In the rows, 128 means zero.
Here are made-up elements, facts about them, and rows of numbers that follow some of those facts. Name the element behind each unnamed row.

Some elements and their rows:
[117 126 107 118 116 122 130 122 119 120 116 110 106 116 146 121 118 132
 128 134 127 116 116 128 105 119 136 166 121 133 124 124] : (1564)
[134 128 105 143 157 129 133 112 120 154 115 108 117 121 130 113 127 127
 158 113 162 113 164 141 187 118 172 135 117 144 120 125] : (241)
[137 128 110 132 135 137 135 113 121 141 115 138 232 151 109 119 159 123
 137 115 196 104 112 142 175 123 137 131 122 142 124 114] : (215)
[121 121 104 119 101 109 131 144 124 120 149 110 101 113 131 122 122 156
 173 130 121 149 108 115 107 127 134 164 153 135 140 144] : (287)
[153 138  98 119 133 108 129 117 109 137 116 112  97 123 112 118 122 138
 151 123 149 114 150 128 125 153 160 169 120 133 126 121] : (126)
[116 170 105 117 136 125 126 124 108 132 115 117 125 114 131 121 121 125
 135 124 117 122 164 124 147 120 161 151 118 134 118 157] : (71)
[115 156 106 118 133 128 132 114 105 143 112 124 118 118 137 115 120 128
 131 146 121 123 151 126 155 152 171 148 125 137 134 142] : (1273)
[119 121  99 117 113 117 124 129 136 121 115 109 102 110 143 126 118 134
 151 126 125 116 107 129 106 119 131 154 142 132 123 134] : (977)
[116 153 106 118 121 130 133 120 106 134 117 127 172 113 147 120 120 129
 135 154 121 123 163 136 150 125 142 172 119 135 123 120] : (1187)
[118 133 102 125 129 122 128 134 126 126 113 112 101 116 133 115 119 139
 144 112 118 117 127 124 109 116 139 144 126 135 119 153] : (1058)
[136 126 144 124 119 129 132 119 168 121 127 110 112 125 112 163 133 158
 166 115 171 108 117 124 102 141 132 126 132 142 127 113] : (1089)
[115 182 108 119 115 144 127 127 109 127 135 146 245 120 117 121 121 129
 133 138 120 131 132 122 137 134 146 132 121 133 120 114] : (169)
[146 142 100 118 149 117 135 116 107 139 116 119  99 132 125 113 118 125
 139 123 132 111 138 134 170 185 195 153 123 137 126 142] : (1044)
[125 139 104 118 119 124 134 118 116 131 112 118 123 129 128 116 125 124
 136 133 149 119 144 132 139 149 154 185 116 136 121 120] : (1259)
[117 121 120 118 107 136 130 166 125 120 174 121  94 113 117 117 120 132
 183 116 120 155 109 112 108 121 131 129 134 137 148 128] : (43)
[131 123 120 126 109 134 127 136 156 116 137 115 165 138 108 116 118 152
 146 116 186 101 111 125 102 133 130 129 128 145 117 111] : (1656)
[126 166 100 119 135 120 126 114 112 127 111 118  96 122 142 112 117 127
 131 125 124 124 147 138 158 162 191 164 120 138 124 138] : (1251)
[132 133 118 116 134 126 130 113 111 126 122 124 134 133 112 118 137 127
 135 116 137 106 108 127 126 172 151 128 117 131 124 119] : (493)
[130 140 104 126 118 134 130 127 131 131 118 116  99 126 135 119 119 127
 141 119 166 114 128 123 119 149 154 178 117 138 122 130] : (1032)
[132 131  99 117 132 120 132 115 108 123 115 108  99 125 134 113 117 130
 138 125 124 108 132 136 128 146 162 155 120 133 123 133] : (894)
[111 123 104 122 119 131 126 176 146 124 120 111 104 119 146 111 118 143
 169 121 120 148 117 118 101 119 138 127 173 138 137 142] : (555)

Some facts about the elements:
θ: refers to; Π: points at; η: belongs to class; χ: is of sort
(790) θ:(617) η:b χ:grisun
(143) η:c χ:grisun
(169) η:b χ:grisun
(269) θ:(1656) η:e χ:lupako
(341) θ:(1167) η:f χ:grisun
(1056) θ:(429) η:b χ:grisun
(1165) η:a χ:lupako
(61) η:c χ:grisun
(1032) θ:(658) η:d χ:grisun
(103) θ:(821) Π:(241), (398), (1049), (1185), (239), (641) η:c χ:lupako
(617) θ:(47) η:f χ:grisun
(1044) θ:(28) η:c χ:grisun
(331) Π:(1273), (61), (855) η:a χ:grisun
(833) θ:(502) η:a χ:grisun
(1284) θ:(331) η:d χ:grisun
(1185) θ:(1525) η:e χ:grisun
(1111) θ:(1368) Π:(377), (1216), (1525), (1049), (1445), (1159), (658), (748), (641) η:f χ:lupako
(604) θ:(729) Π:(341), (542), (1252), (533) η:f χ:lupako
(821) θ:(1620) η:f χ:grisun
(1525) θ:(271) η:d χ:grisun
(215) η:f χ:lupako
(855) η:b χ:grisun
(241) θ:(242) η:a χ:lupako
(517) θ:(1445) η:b χ:grisun
(247) θ:(186) η:c χ:grisun
(255) Π:(790) η:c χ:grisun
(1359) θ:(1428) η:d χ:lupako
(540) θ:(1412) η:c χ:lupako
(502) θ:(433) η:e χ:grisun
(1323) η:a χ:grisun
(398) θ:(408) η:f χ:grisun
(428) θ:(239) η:a χ:grisun
(1448) θ:(1237) Π:(156) η:a χ:grisun
(491) θ:(894) η:e χ:grisun
(977) θ:(1187) Π:(800), (1633) η:f χ:grisun
(542) θ:(533) η:d χ:grisun
(846) θ:(1448) Π:(342), (542), (300), (1653), (1044) η:a χ:grisun
(1412) θ:(592) η:a χ:lupako
(38) η:c χ:grisun
(820) θ:(342) η:a χ:lupako
(692) Π:(540), (169), (1284) η:b χ:lupako
(1089) Π:(408), (1049), (271) η:c χ:grisun
(1155) Π:(1024), (1363), (523), (133), (1251) η:c χ:grisun
(1251) θ:(790) η:f χ:grisun
(1653) θ:(1274) η:a χ:grisun
(718) η:e χ:grisun
(1241) θ:(377) Π:(208), (743) η:e χ:lupako
(126) θ:(886) η:f χ:grisun
(18) θ:(523) η:d χ:grisun
(41) θ:(615) Π:(1216), (726), (569), (748) η:c χ:lupako
(1187) θ:(1363) η:f χ:grisun
(510) η:c χ:grisun
(1278) Π:(1237), (894), (790) η:c χ:lupako
(1386) Π:(1534), (1529), (169) η:e χ:grisun
(171) η:a χ:grisun
(47) θ:(1241) η:c χ:grisun
(429) Π:(820), (342), (408), (1445) η:e χ:grisun
(242) θ:(43) Π:(71), (502), (855), (1187), (169) η:a χ:grisun
(493) η:c χ:grisun
(186) θ:(193) η:e χ:grisun
(379) θ:(1252) Π:(718), (1092) η:a χ:grisun
(853) θ:(208) η:b χ:grisun
(1159) θ:(38) η:b χ:grisun
(688) η:d χ:grisun
(1116) θ:(604) η:c χ:grisun
(1263) η:f χ:grisun
(1563) θ:(1116) η:d χ:grisun
(351) η:a χ:grisun
(367) Π:(821), (658), (101) η:b χ:grisun
(1237) θ:(855) η:c χ:lupako
(1516) η:b χ:lupako
(758) θ:(1165) η:d χ:lupako
(478) θ:(61) Π:(1252) η:e χ:lupako
(677) θ:(1328) Π:(1653), (1237), (1044) η:e χ:grisun
(1611) θ:(1139) Π:(1165), (61) η:a χ:lupako
(1274) θ:(517) η:c χ:lupako
(851) θ:(493) η:f χ:grisun
(1656) Π:(1525) η:b χ:grisun
(788) θ:(351) η:d χ:grisun
(208) η:e χ:lupako
(800) η:e χ:grisun
(1620) θ:(540) η:f χ:grisun
(658) θ:(269) η:e χ:lupako
(29) η:e χ:grisun
(619) θ:(1263) Π:(1252), (1251) η:e χ:grisun
(408) θ:(143) η:f χ:grisun
(1049) η:d χ:grisun
(43) Π:(1363), (1259), (1323), (1529) η:d χ:lupako
(359) Π:(1556), (126), (143), (1092), (156), (822) η:a χ:grisun
(592) θ:(1185) Π:(398), (532), (215) η:a χ:grisun
(1024) θ:(1032) η:c χ:grisun
(1252) θ:(690) η:c χ:grisun
(886) θ:(846) Π:(1187), (428) η:a χ:grisun
(1445) η:e χ:grisun
(1092) η:d χ:grisun
(615) θ:(1284) η:d χ:grisun
(1207) Π:(398), (239), (18), (29), (822) η:e χ:lupako
(1167) η:c χ:lupako
(1216) η:c χ:grisun
(894) θ:(833) η:e χ:grisun
(1400) θ:(287) Π:(1273), (758), (800) η:d χ:grisun
(1046) Π:(241), (510), (891), (1556), (1044) η:a χ:grisun
(433) θ:(300) η:a χ:grisun
(1592) θ:(367) Π:(1116), (718), (1251) η:a χ:grisun
(1273) θ:(891) η:c χ:grisun
(1633) η:d χ:grisun
(1139) η:a χ:lupako
(287) θ:(126) Π:(1273), (1516), (300), (71), (1363), (510), (1556) η:b χ:grisun
(1564) θ:(241) η:f χ:grisun
(28) θ:(788) Π:(1187), (1159) η:c χ:lupako
(726) θ:(341) η:a χ:lupako
(1363) θ:(903) η:b χ:lupako
(1058) θ:(1563) η:a χ:grisun
(1259) θ:(1359) η:b χ:grisun
(101) η:a χ:lupako
(678) θ:(359) η:f χ:grisun
(66) θ:(966) Π:(1165), (215), (569) η:f χ:lupako
(748) η:b χ:lupako
(690) θ:(960) η:c χ:grisun
(532) θ:(1556) η:e χ:grisun
(1328) Π:(821) η:a χ:lupako
(1529) θ:(977) η:c χ:grisun
(71) θ:(677) η:a χ:grisun
(193) Π:(1516), (133) η:b χ:lupako
(239) θ:(478) η:b χ:lupako
(852) Π:(1363), (1032), (1259), (239), (658) η:e χ:lupako
(1350) θ:(542) η:e χ:lupako
(1586) Π:(342), (1620), (690), (822) η:a χ:lupako
(300) η:e χ:grisun
(743) η:a χ:grisun
(1556) η:a χ:grisun
(822) η:f χ:grisun
(960) Π:(491), (790), (29), (493) η:f χ:grisun
(641) θ:(133) η:f χ:grisun
(156) η:e χ:grisun
(729) θ:(1350) Π:(341), (1159), (1092) η:c χ:grisun
(523) η:a χ:grisun
(1500) Π:(1056), (215), (1049) η:c χ:grisun
(715) θ:(619) Π:(1516), (300), (1363), (47) η:c χ:grisun
(1358) θ:(1046) Π:(1116), (143) η:d χ:grisun
(333) θ:(1159) η:a χ:grisun
(377) θ:(532) η:e χ:grisun
(555) θ:(398) Π:(428), (517) η:a χ:lupako
(1368) θ:(171) η:e χ:grisun
(935) θ:(247) Π:(617), (1620), (891), (408), (1633) η:d χ:lupako
(1534) θ:(1056) η:a χ:grisun
(133) θ:(1278) η:f χ:grisun
(903) Π:(821) η:e χ:grisun
(966) η:c χ:grisun
(603) Π:(1024), (510), (532), (18) η:a χ:grisun
(569) η:b χ:grisun
(891) η:e χ:grisun
(1428) η:d χ:grisun
(122) θ:(688) Π:(241), (1534), (853), (743) η:b χ:grisun
(533) η:c χ:grisun
(271) η:c χ:lupako
(342) θ:(66) η:c χ:grisun

Rows to name:
No name comes twice in this set of rows, the named rows included.
[135 125 109 143 126 145 136 119 148 137 131 130 240 153 108 117 135 127
 146 112 221 109 107 140 154 126 133 128 122 146 118 111] : (748)
[119 122 105 122 121 120 129 144 127 151 112 144 151 115 161 116 119 127
 133 157 121 155 139 120 145 117 133 126 116 134 150 136] : (540)
[140 143 101 116 117 113 144 114 111 150 115 111  95 129 136 118 119 131
 136 119 118 116 152 127 145 195 195 125 118 137 126 163] : (1116)
[146 148 101 123 155 114 131 114 106 137 112 107  99 121 124 115 121 129
 144 108 131 107 147 131 152 144 181 148 122 135 118 153] : (1653)
[116 133 109 118 117 116 129 162 131 125 113 107  96 114 110 116 120 234
 160 136 127 128 123 111 106 123 130 153 163 136 126 132] : (886)
[117 122 101 120 136 183 130 175 127 122 116 115  97 111 176 110 117 129
 172 141 118 157 111 146 100 116 138 149 176 133 149 125] : (1241)
[137 124 143 141 142 128 134 116 141 137 118 125 183 134 110 114 152 127
 156 115 188 104 108 130 149 143 137 132 115 138 125 108] : (271)
[133 125 132 126 115 128 123 127 175 121 119 110 128 120 109 158 127 174
 156 117 166 105 115 122 104 134 135 130 143 140 128 112] : (1500)
[144 125  99 131 123 137 144 121 168 125 117 115 142 140 123 115 119 131
 137 124 204 106 115 139 123 142 134 183 115 143 124 110] : (1056)

The same elements again, as new rows of numbers:
Known rows:
[128 131 103  98  95 148 142  58 145 144 168 121  76  94 157 131 128 107
 119 175 124 122 114 160 132 130 121 111 135 111] : (269)
[138 134  90 104  94 132 124  64 138 144 158  94  69  94 104 123 114 101
 116 208 127 124 133 151 145 116 135 130 148 151] : (853)
[132 115  96 104  98 152 132  50 127 123 153 101  86 101 135 125 136 111
 116 198 119 113 110 155 135 121 127 110 138 133] : (510)
[127  97 100 113 114 174 168  61 125 109 143  97  93 139 166 140 175 140
 127 230 138 135 169 142 130  86 160 117 103 127] : (619)
[137 107  99 120  82 171 140  60 112 124 145  89 107  73 140 110 139  94
  97 206 116 123  67 171 145 123 131 137 151 129] : (38)
[127 122  94 102 100 140 137  50 127 130 161  99  70 102 125 130 131 122
 119 190 116 109 129 153 130 128 134  90 148 139] : (1024)
[130 122  93  99  85 154 135  55 127 129 155 101  86  98 140 116 128 109
 117 196 119 119 110 156 137 122 122 113 142 137] : (156)
[134 120  98  96  90 174 144  44 128 124 158 123  96 108 151 123 133 104
 117 191 117 117  87 161 125 124 121 120 142 142] : (61)
[132 122  95 102  82 155 139  54 127 133 158 100  84  96 139 111 125 105
 114 198 118 119 103 158 134 127 119 120 135 140] : (532)
[138 124 100 114  67 207 169  67 140 163 130 102 100 127 160 100 120 151
  99 221 119 157 136 103 126 117 150 118 115 140] : (1500)
[132 126  85 106  82 143 134  55 135 139 160  89  71 100 139 117 121 121
 129 197 117 113 118 151 137 132 126  94 135 138] : (18)
[131 125 112 116  97 185 170  76 148 147 134 118  92 117 161 125 139 128
 102 218 131 159 146 111 129 104 167 131 106 113] : (1586)
[129 121  94  99  89 152 134  54 126 127 159 101  84  99 140 117 134 107
 118 196 121 116 115 156 134 122 124 118 140 135] : (718)
[146 129 105 114  70 193 156  85 150 181 138 101  95 115 177 111 125 144
 106 215 142 164 147 113 131 106 147 131 107 121] : (66)
[125 133  96 106  99 145 147  57 131 127 154 107  69  98 116 116 120 103
 121 199 108 120 123 138 124 132 142 102 150 147] : (428)
[146  98 110 126 117 193 181  91 136 126 149 123  98 124 165 151 169 103
 120 228 153 147 145 165 114  89 174 150 105 120] : (193)
[128 131 106 105 103 139 133  57 141 137 153 117  79  88 139 128 127  97
 105 191 120 128 110 149 143 123 133 130 137 115] : (1412)
[136 126  92 103 102 129 122  61 123 137 161  90  70  86 120 121 135 111
 107 207 120 123 145 149 128 115 130 122 172 137] : (1259)
[132 112  85 109 100 133 134  65 123 126 163  81  68  95 126 130 140 113
 130 209 131 108 137 166 136 116 136 104 143 134] : (1251)
[143 121 105 101  91 202 168  64 134 143 145 126 102 136 164 117 146 130
 109 225 127 156 147 135 107  95 138 144 132 151] : (1656)
[129  89  98 122 119 177 167  65 120 107 139  96  97 134 152 149 175 139
 122 231 138 131 155 151 141  81 173 116 101 125] : (1155)

Rows to name:
No name comes twice in this set of rows, the named rows included.
[128 107  99 123 106 177 174  72 140 148 143 106  91 117 174 145 157 134
 115 221 141 156 160 148 145  95 171 121 104 110] : (852)
[134 114 104 109  92 186 151  58 142 134 120 111 108 140 142 130 133 122
 112 237 132 155 126 117 153  83 156 164  79 147] : (359)
[129 119 101 120 101 173 167  69 133 135 128  95  82 123 133 121 136 140
 114 231 123 151 167 107 136  96 174 116 110 136] : (379)
[129 110  98  95  98 155 129  45 122 110 157 107  97 106 151 131 147 100
 119 199 122 114  95 174 142 112 115 132 131 133] : (300)
[127 122 100  91  87 167 135  43 117 127 159 113  98  91 173 104 149 118
  96 187 106 123 104 154 114 123  97 123 170 126] : (1445)
[141 134 101 102  75 160 133  69 145 165 162 110  79  87 159 117 118 107
 112 183 133 131 111 148 128 134 116 120 143 119] : (215)
[130 110  97 104 107 146 133  47 124 112 152  99  83 106 132 136 146 109
 122 199 126 109 114 162 147 112 133 115 127 130] : (1252)
[134 107  98 119  86 199 177  76 126 135 137  96  96 119 159 114 145 132
 115 228 133 145 140 132 123 103 163 119 110 137] : (677)
[140 138 107  99  98 151 142  68 141 143 169 125  71  94 140 127 126  95
 117 187 129 129 122 160 119 126 130 127 151 128] : (239)
[141 125 104  87  96 159 129  49 126 126 163 125  93 106 146 121 138 103
 105 190 117 126 112 161 116 115 105 144 157 145] : (855)
[130 121  90  98  88 153 139  46 129 131 165 100  83 100 153 124 134 117
 123 193 117 112 111 165 129 125 114 100 143 136] : (1032)
[137 124 107 118  79 199 170  84 147 164 140 108  93 117 176 118 134 140
 105 212 140 159 145 116 128 110 156 121 104 114] : (1207)
[129 109  96 116  88 189 171  68 131 136 138  96  95 126 161 118 146 138
 115 229 129 150 148 128 130  97 159 119 107 136] : (1386)

The same elements again, as new rows of numbers:
Some rows with their names:
[123 103  98 120 138 102  74  98 128 133  88 111 110 141 159 150 107 107
  73 131 127  91  96 112  94 140 144 130 176 145 159 115 182 162 128  82
 136  59 117 162 158 122  93 110] : (1656)
[159 104 113 125 160 108 118  79 100 116  85 129  93  98 158 119  88 106
 111 180  98  67  62  77 123 139  88 120 178 152 146 133 161 142  94  97
 121 119  98 139 148 133 102 131] : (1155)
[125 101  95 116 136 103  81 103 123 139  76 117 103 140 168 151 110 113
  87 139 130  85  80 108 103 142 138 125 177 154 158 122 184 157 126  80
 126  54 115 167 156 112  96 111] : (367)
[138 106  94 144 183  95  55  39 121 104 133 105 127 129 162 131 114 101
  67 149  95 101 104 136  81 128 133 134 205 127 171 108 155 159 123  90
 155 115 113 136 162 167  82 100] : (1216)
[140  99 140 126 159  90  64  86 136 118 115 111 126 125 131 130  90  94
  91 149  90 103 109 119  91 126 127 154 162 144 179 120 142 148 154 105
 139  84 110 126 156 128  84  92] : (800)
[136  91  94 130 144 104 111 102 119 130  81 122  96 124 154 148 106 114
  84 158 129  75  94 104 111 149 128 135 176 151 150 129 181 150 115  73
 120  84  93 159 161 135  89 109] : (429)
[153 119 134 101 177  85  64  63 140 110 119 137 111 116 170 135  83 120
 115 175  97 120  74 102  88 130 126 140 209 142 183 115 166 139 134  91
 107  84 147 135 144 120 107 122] : (1139)
[106 118 132 140 204 108  79  81 117 114 131 111 104 120 120 130  91  96
 100 135  67  94 118 128  96 130 127 118 186 125 183  97 126 136 116 102
 165 163  98 112 150 167 107 101] : (342)
[140 113 115 126 155  92 126 105 140 126  88 144  98 121 149 156  81 125
 116 174 135  97 103  91 117 152 138 134 189 148 157 127 197 142 120  50
  90 106 121 167 156 120  88 117] : (1207)
[144  99 153 141 158  93  73  89 132 113 115 105 134 120 114 130  79  85
  99 148  87 103 120 109  99 124 123 160 150 140 166 121 135 150 147 108
 135 109 101 111 158 124  80  97] : (300)
[154 101 123 125 179  96  54  44 120 104 131 110 127 118 161 115 100  99
  84 162  80 102  85 122  82 123 113 135 189 136 178 116 139 148 131 105
 146 109 117 126 156 147  92 103] : (61)
[112 106 108 130 149  97  43  88 137 129 113  99 130 151 145 149 103 100
  72 119 112 108 116 132  79 131 157 139 167 135 174 110 165 165 153  94
 148  72 122 147 161 127  84  93] : (569)
[152  88 115  99 144 100  92 104 125 123  88 125  96 117 156 127  94 115
 101 163 108  85  73 110 107 141 112 130 180 156 170 133 167 144 125  98
 115  61 106 154 147 117 101 111] : (1386)
[116 124 114  98 208 101 101  90 129 120 108 151  75 108 156 132  80 132
 126 167  83  97  75 116 101 147 131 102 231 137 192 106 168 122  99  77
 118 136 135 149 135 144 123 116] : (28)
[110 114 141 133 205 108  74  84 120 107 126 110 108 111 115 119  90  97
 108 142  60  92 107 119  98 128 117 118 181 127 176 105 118 139 118 112
 162 155 103 106 144 164 111  99] : (1044)
[106  82 169 116 163 122  74 100 126 149 116 123 124 123  89 132  76  80
 119 116  81  94  98 134 112 141 119 138 171 139 179  85 119 119 122  92
 157 134 114 128 158 140 114 120] : (542)
[ 82 110 132 145 174 109  53  98 110 132 134  98 105 125 128 133 116 102
  94 115  84 116 120 147  91 146 147 139 193 141 178  88 158 134 127 111
 150 138 102 111 153 153 101 110] : (408)
[114 121 133 144 168  80  44  63 134 116 147 109 133 127 156 143 100 113
  96 141 110 144 121 132  74 138 156 166 211 138 175  98 188 144 138  79
 113 124 131 125 158 136  78 118] : (215)
[145 117 132 112 154  92 103 102 136 122  93 144  94 115 160 142  79 123
 124 173 111 104  83  91 112 142 122 139 195 153 165 127 191 136 119  76
  86  90 133 155 149 111  95 128] : (43)
[118 106 130 115 178 119 105 116 112 134  83 129  73 108 136 131  94 111
 122 157  87  77  77 101 124 148 115 112 185 147 170 109 141 127 109 108
 136 121 103 123 138 138 131 122] : (379)
[154 105 119 132 147 113 117  93 107 127  79 123  88 106 156 132  98 109
 111 169 114  67  69  73 127 152 103 128 171 151 141 129 168 144 103  94
 116 105 101 132 154 125 107 137] : (359)

Rows to name:
No name comes twice in this set of rows, the named rows included.
[110 111 139 110 195 104  58  87 123 120 118 116  98 118 132 130 100 102
 104 138  66 100  92 136  93 133 127 122 192 135 191  94 123 129 132 119
 159 111 114 112 136 144 120 106] : (1534)
[103 139 128 127 202  98  78  88 140 120 126 131  97 130 131 156  85 115
 113 145  96 111 111 124  88 141 159 123 211 125 187  92 163 130 129  75
 133 144 136 126 147 153 109 113] : (820)
[162 120 123 117 177 100 106  71 126 110 104 142  97 107 166 130  78 124
 122 190 103  94  67  82 107 142 109 130 210 141 162 125 179 139 103  68
  99 115 134 146 151 128 101 132] : (1278)
[ 95 102 111  98 154 115  88 135 121 147  74 124  72 137 144 142  97 120
 112 131 104  78  77 114 113 149 128 107 180 158 178 114 164 142 119  94
 136  73 109 156 142 116 127 112] : (122)
[113 110 150 120 192 109  63  97 123 119 117 114  99 120 121 126  92  97
 111 140  64  98  94 126  96 128 125 131 181 133 193  98 119 132 132 122
 157 122 110 105 141 139 119 107] : (71)
[111 133  89 119 197 107 120  86 125 120  97 152  63 124 159 144  94 142
 115 162 115  89  84 106 111 164 142  92 228 145 176 110 187 126  85  58
 113 145 120 160 140 159 119 129] : (103)
[ 80 116  94 115 170 110 106 115 113 139  98 144  58 121 169 159 114 147
 118 147 125 108  87 125 113 174 148 114 240 158 173  93 223 126  93  64
  99 121 120 158 147 138 113 141] : (1111)
[104  80 168  97 152 130 109 108 120 174 106 169 103 109 116 143  74  99
 160 129 107 103  52 130 131 171 107 140 225 160 170  73 170  91  87  53
 106 148 140 154 155 125 126 175] : (604)
[114 112 129 133 199 111  85  82 114 113 120 113 101 115 124 126  95 102
 102 143  72  88 101 121 104 136 120 114 191 131 177 105 133 136 111 101
 156 151 101 122 149 165 110 102] : (690)
[151 107 148 139 163 101  69  71 119 115 108 105 124 115 138 125  92  91
 107 156  87  95  94  91 104 124 110 145 164 141 161 119 140 144 135 112
 141 116 109 111 154 132  97 115] : (523)
[ 85 137 172 117 190  98  68 123 158 123 119 119 118 138 106 150  55  99
 134 125  82 127 129 111  86 123 162 137 170 131 194  97 142 138 152  92
 137 129 143 124 147 115 112  94] : (1363)
[147 127 118 134 165  96 115  83 128 119  93 137  95 113 159 154  87 122
 126 175 127  96  83  76 118 146 131 132 198 140 149 119 194 134 108  67
  96 124 132 142 157 127 104 137] : (1586)
[148 116 153 152 167  99  63  73 123 103 120  90 126 110 123 137  96  88
  98 156  82 103 110 100 100 115 128 150 158 122 157 126 135 153 130 114
 145 127 116 101 165 130  96 106] : (1556)
[102  97 144  93 181 100  52 107 131 126 113 121  99 121 138 118  93 107
 110 136  71 104  87 140  88 130 122 126 188 150 205 107 126 130 140 120
 145  83 113 128 134 127 116 100] : (1284)

